Rows, each with its class
[-18  -3 -11 -16  31   6  -1  -7  16  10  -4  12  -1  -9  41  14  -9  -4
  -6 -16 -14 -12 -46 -17   7  -4 -56  24  20 -34  11   4 -17  24  -6  10
 -40  19  12  12 -13   7 -15   2]
C
[-20 -33 -10  14  18  -5  10   8   0   7  -8   7   0  -2   1  39 -25 -13
   3 -10  -2   9  -2  14  19 -43   5  -7  -5  17  -1  -7   0  -8   0   8
 -24 -12 -25 -13  15  -5 -16 -10]
T
[-22 -25  -8  -9  23   5  -1  -7   0   9  -9  14   6  25  -3  37   1  17
  -4 -24 -11  -4  -7  30  24 -55 -11  -8 -12  19   2  15   2 -24  -9   7
 -19  -8 -41   1  25  18  -9   0]
C
[-17 -12  10  -4  19   5   2   2   3   3 -12  16  11  -3   1  10   0   3
   0 -18  -5  -5 -18  -7   9 -12 -28   5  10 -25  -1   9   6   6   3   6
 -16   1 -21   7   0   2   0  -3]
T
[-11 -13   4  -7  20   2   1  -7  11   3   2  12   5   2  12  25 -26  14
   1  -9 -13   8  -2  35  20 -18  -8   0   7  19   9   7  -7   7  -5   4
  -7 -11 -19  -2  25  21 -34  -5]
T
[-20   6  -4  46  27  -9   9  37   8  13  -7   1  21 -15  32  -9 -39 -41
   9 -12   3   7  -3  -3 -18  23 -12 -20  34 -21   8 -18 -15  36   1  -9
 -12  16  17  -1 -29   1  -6  -8]
Q
[  1  -7  12  20  17 -14   4   3  -1   9   1  14   9  -2  -7  21 -14  15
   8  -8  -9   0  14  19  11  -4  10 -32  -9  31   5  15  17 -12 -11   6
   9 -13 -32  -3  18  17  -9 -14]
T
[-22 -32   6   2  34 -10   8  11  23   4 -11  18   7 -41  12   7 -41 -18
   7  -4  -9  -1 -12  32   1  -9 -22 -10  15  45 -10 -11  11   8   4  -5
   0 -11 -28 -13  24   5 -35 -13]
Q
[-20 -25   6   1  11   0  -5   3  -1   3 -16  -6   9   1  -4 -11  -1  -4
  -1 -13  12   0  17  28 -14  -8  11  -3  11  25 -15  -4   7  -3   5 -27
  -2 -10 -20   3  11 -14  -9   0]
Q
[ -3   9  19  16  29  -5   5  21  10  -8  22  -3   2   7  10  -3 -12   5
   6   3  -1   9   4  31  -4   4   1 -24   1  46   6   1  -1 -14  -5  -5
  30 -15 -42 -15  13  14 -16  -2]
Q
[  1  -1   6   3  27  -6   3  11  10   6   8  20   0 -21   7  11 -22  -2
  10  -6 -14   5 -13  15  10  12  -9 -26 -17  25  -2  13   4   3  -7   8
   6  -5 -27  -5  12  13  -7 -11]
Q
[  2   1  18  10  -5  -2  16  -6   5  -8   5  25  18  -4  -1  20 -30   9
   1  16 -15  -3  -4  28  23 -46 -19  -2  20  24  11   3   7  -4  -1  29
  19 -23 -25  -5  32  26 -42 -11]
C
[-14   6  -6 -12  14   5   0 -13  12 -16  19   2  -8  -5  33   2 -20   2
 -17   3  -9 -22   1  31   2 -11 -26  25  32   8   0  -9   0   6  -2  -7
   3  -5  -3  -1   9   2 -38   7]
C
[-18  -2 -20  29  -3  -4  10  -6   5   4   1  -5   4  24  11  33 -61  -2
  -7  -5   1  24  47  62  23 -29  40   3   9 -11  18 -10 -39  16 -10  -8
 -15 -16  14   2  21  15 -59  -5]
C
[-19 -29  -7  20  24 -16   7   2   8  23 -14  17  17  -9  13  40 -51 -11
  12 -13  -7   7  -1  34  18 -21  13 -18   6  14   9  -6  -5  13  -8   9
 -15   1  -9  -2  20  21 -42 -20]
T
[-17 -19   4  29   7  -5   7  16   2   3  -5 -11  28  13   6  -3 -15 -13
   6  -3  13   6  12  28  -5 -29  14  -7  25  20   6 -17  -3  -5   4  -8
   8  -9 -14 -12  11  10 -21  -5]
Q
[ -6   1  13  10  38 -14   6  15  11   9   6  18  10 -27  28   3 -19 -11
  14   2 -13 -19 -38  10  -1   7 -33 -13  21  24  10   1  12   7  -1  11
   9   4 -23  -8   5  18  -9 -14]
Q
[-13  -2  -8 -27  -2   7   3 -14   8  -6  10  36  28  -7 -15 -14 -25   5
   1 -28 -16   2 -10  21  37 -26  -9  -3 -18  23   1  20   3  15   4  35
   7   6 -30  10  22  51 -31  -3]
C
[ -4  12 -12  37  -2 -12  13   0  -5  12   8   7  29  30   8  24 -34   1
   7  -3  -4  -2  16  20  34 -29  14 -22  15 -16  32   2  -9   2 -11  29
   4  10   1   0   5  48 -16 -12]
C
[-15 -38  22 -16  16   0  -4  -5   4   0  -5   3  12 -28  -7 -13   1   5
  15 -15  -8 -13  -5   7  -4   7   2  -4   0  57 -18 -10  34   6  18 -12
   9  -7 -21  -6  14  -6  -3  -5]
Q
[-21 -17  22  23  35   2   4  27   5  -7  -2  -6  14 -16  21 -15  -6 -20
   5  -4  -1 -10  -7   0 -21   6 -20  -1  41  29  -6 -21  16  11   9 -19
   2  -8 -15 -11 -13 -23  -2  -1]
Q
[  3  15  -9  13   1  -9  15  14   9   3  -1  20 -22 -17  -1  40 -49  -7
  -2   5 -14  33  -5  15  17   3   1  -1 -22 -10  -2  10 -26  13  -8  14
 -19 -22   1   2  10   4 -35 -10]
T
[ -7 -12  15  17  43 -11  13  24  12   4  11  27  16 -32  20  19 -23  -4
  15  -1 -17  -9 -39  12  11 -16 -30 -29   7  39   9   4  19  -9  -2  25
  10 -10 -49 -20  12  24 -12 -14]
Q
[-11  -5   7  -2   6   3  17  10  17  -2 -14  24   9 -28   6  19 -43  -4
  -3  13  -9  20 -27  39   6 -37 -40   3  13  27  -8   7 -10   2  -3   4
   2 -29 -31  -1  36   8 -46  -9]
Q
